Each row has a hidden value; after the row comes its tier, the name of the range that the value falls in. Each part has its own.
In the rows, zero is written as 128.
[125 192 146 143  81  98  79  86 151  85 114  71 110 133 140 130 133 173
 122 116 132 139 160 132 132 183 101 139 160 173 112 136  78  89 177 143
 143 102  79 125 135 105 109 155 125 143 149 127  91 172 159 153 168  85
 123 100 130 107 102 113 116 197 154  85 126 134 135 118 109 159 113 147
 114 128 159 153 105 171  97 117  91 119  58 152 131 136 114]  B
[120  52 106 147 116 150 173 139 145 157 125 104 120 104 124 112  90 124
 143 123 157 132 131 130 141 143 127 139 112  92 150 149 141 198 102 108
  90 191 105 165 114  58 105 142 117 158 113 142 158  96 155 103 150  85
 126 151 121 106 154 139  70 105  99 142 115 141 110 124 167 184 144 130
 198 143 117 114 195 126 109 110 118 172 122  85 101 145 121]  X
[127 149 156 145 101 104  97  96 132 113 110  89 106 144 147 137 101 132
 130 105 137 132 136 137 126 153  89 148 156 149 118 132  96  92 113 132
 138  96  89 133 137 115 109 143 129 147 143 132  72 142 179 139 146 102
 127 146 124 103 103 121 122 162 144 106 133 145 133 119 111 162 125 147
 114 141 153 148 123 140 102 116 101 116  76 142 127  98  95]  K
[118  68 124 136 101 147  64 151 135 168 106 140 136 127 160 124  68 157
 110 157 148 131 197 116  98 144  89 121 220 186 180 174 130  86 214 148
 136  94 104 183 103  55 143 132 122 115 131 130  99 159 136 132 126  43
 114  44 128 117 138 111 121 141 157 163 125 173 125 141 210 162 136 117
 218 204 168 126 108  82 116 137 154 163 126 132 154 109 132]  A
[120 171 165 146 103  98  97  88 136 111  99  97 111 157 149 135  88 162
 120  98 137 140 155 134 130 142  68 140 145 161 131 144  82  52 146 129
 159  78  78 117 129 128 119 147 110 161 146 134  64 163 188 141 157 100
 120 108 128  97 109 114 136 157 111 104 130 154 132 122 107 171 135 160
 174 159 156 151 169 132 109 119  86 108  91 187 132  99 104]  K
[128 175 136 140  94 107  87 120 139  99 135 114 137 127 118 119 160 173
 125 147 129 131 154 126 146 166 114 133 167 154 134 132  99 116 158 147
 123  96  81 134 128 123 132 126 129 132 134 117  95 162 136 148 168  93
 126 103 141 106 126 120 117 160 152 117 123 112 128 120 178 174 124 128
 143 114 140 141  81 148 134 132 116 133 100 153 135 149 123]  K
[117 176 150 140 103  95  96 106 156 100 112 115 122 149 136 130 104 184
 113 110 127 138 188 133 142 144  74 135 131 162 144 141  89  46 184 136
 156  66  96 114 128 148 149 142 105 152 148 121  47 175 179 143 168  71
 119  78 134 108 127 110 137 168 121  89 129 123 134 128 176 196 142 158
 197 145 157 154 160 118 118 135 100  88 120 191 134 132 123]  B
[131  95 113 138 138 111 166 138 133 134 122  66 107 125 107 128 105 134
 137  99 148 126  85 134 159 139  94 151  63  20 114 128 136 241  14  83
  98 189 141 147 157 140  82 119 118 167  99 134 162  82 180 112 137 162
 143 246 107 132 131 143  89 130  96 141 139 129 113 114  85 178 132 149
 102 110 109 137 224 178 150 111 134 156  88 128 103  85  75]  H
[127 153 126 111 121 112  40 138 121 105 145 141 128 140 146 132 143 139
 115 146 110 102 156 125 104 138 116 136 160 191 126 125 140  27 186 165
 161  51 149 134 156 176 145 113 142 102 161 108  65 167 129 155  99 150
 125  70 136 155 118 106 164 177 186 116 154 110 159 138 174 132 114 114
 120 132 175 136  40  80 146 152 191  97 134 176 169 109 114]  X
[120  45 101 135 140 145 149 195 134 160 140 134 139 115 118 117 110 140
 126 139 145 130 150 125 143 108 108 128  91  67 183 147 160 202  79 120
  95 186 134 170 129 119 118  99 118 139 101 126 146 101 146 108 126  90
 131 156 123 133 163 136  88  99 117 169 133 131 114 127 198 203 150 119
 195 144 115 127 222 111 155 135 183 172 171 131 114 123 116]  H
[123 120 128 130 136 100 122 140 127 132 137 103 118 148 127 144 112 120
 136 106 129 123 137 141 141 116  96 149  64  72 119 106 155 145  11 117
 115 163 128 140 150 169  99 114 133 144 100 127 127  98 174 122 117 179
 138 210 114 126 117 128 120 122 136 133 159 120 131 117 115 186 139 132
  86 101 124 136 196 138 138 131 164 121 106 154 111  66  84]  A
[122 169 123 132  96 111  59 117 146  92 126 114 127 121 128 106 145 202
 115 148 130 122 164 120 113 176 107 137 180 178 126 152 110 108 203 159
 129  90  87 131 131  94 134 132 125 119 149 117  72 180 138 160 165  66
 119  68 141  93 133 106 109 193 166 111 127 115 129 131 210 182 127 131
 169 137 157 136  37 116 133 137 117 131 109 159 151 160 116]  A
